The rows lie along a hidden order. The number after each row says roughly how far along it the row is, from 0 to 9. A new part has a new order.
In the rows, zero is written as 128.
[122  66 197 172  92  88 150 114  85   3 133  77  94 188 126 122  50 150]	5
[142 138 112 143 125 115 133 186 148  82 108 156  43 159 133 134 124  72]	8
[134 131 184 153 135 145 110 123  86 158 138 121 128 169 141 127  93 149]	6
[107  87 188 105 110  95 104 130  95  85 117 102 133 192 139 124  72  95]	9
[122  98 181 161 107 108 141 121  96  52 135  88 109 164 125 126  85 149]	4
[115 131 119 136 119 116 139 165 151  53 119 126  99 122 112 131 141  91]	6
[148 151 173 166 126 145 109 104  69 191 139 109 139 164 142 127  89 166]	3
[135 126 136 178 118 144 138  86 100 103 142  82 141 142 117 126 128 181]	0
[ 86 115 146  89 143 125 117 164 154  59 135 122 182  97 109 126 154 113]	8
[176 185 111 189 120 155 126 136 103 191 120 137  70 136 140 137 136 147]	0
[110 117 176 115 135 132 105 131 118 142 136 109 155 152 138 126 107 136]	7
[125 119 198 147 131 136 110 118  85 135 142 106 136 184 142 124  73 151]	6
[176 167 110 188 128 141 138 149 113 133 112 161  35 158 138 135 125 111]	4
[138 178  96 126 136 140 128 141 148 162 124 117 157 100 114 133 169 147]	2
[100 105 163 121 127 112 134 169 146  26 133 120 125 134 109 127 127 105]	8
[140 158 110 130 129 130 130 170 150 124 109 140 104 124 125 135 151 108]	4

New part:
[139 117 162 124 137 128 127 140 132 136 124 136 123 137 125 110 144 127
  98  43 127 130 122 134 124 122 105 132 123 132 141 139 125]	4
[133 114 118 126 134 129 136 147 121 139 122 125 140 148 126 119 142 117
 104 112 132 124 125 120 128 138 117 115 130 126 129 136 119]	2
[128 120  83 132 124 133 137 147 118 126 112 112 149 116 113 126 132 113
 137 235 137 120 134 109 137 148 124 110 136 123 120 127 125]	6
[159 122 148 130 133 124 119 117 140 118 140 150 100 150 108 130 135 141
  83   8 137 124 127 129 116 113 106 152 130 132 153 141 133]	5
[113 116 119 125 138 122 134 149 122 172 129 130 113 180 146 149 149 101
  90  19 120 128 120 139 117 132 134 127 135 126 139 138 112]	0
[145 119 115 131 130 129 129 131 128 123 125 128 128 131 108 125 135 125
 110 129 137 122 131 117 127 132 115 126 133 127 133 135 128]	5
[136 121 148 125 138 122 126 130 132 144 141 145 104 172 137 137 141 127
  82   1 125 129 120 142 114 118 122 139 129 130 149 140 121]	2
[149 122 128 128 132 126 127 120 130 123 139 140 120 156 119 130 130 134
 103  61 136 122 127 123 120 126 120 132 132 128 134 138 128]	3
[ 86 136 111 131 124 126 128 139 126 153 113 110 120 105 144 147 131 102
 149 237 115 136 129 136 133 129 146 127 130 126 128 118 123]	9
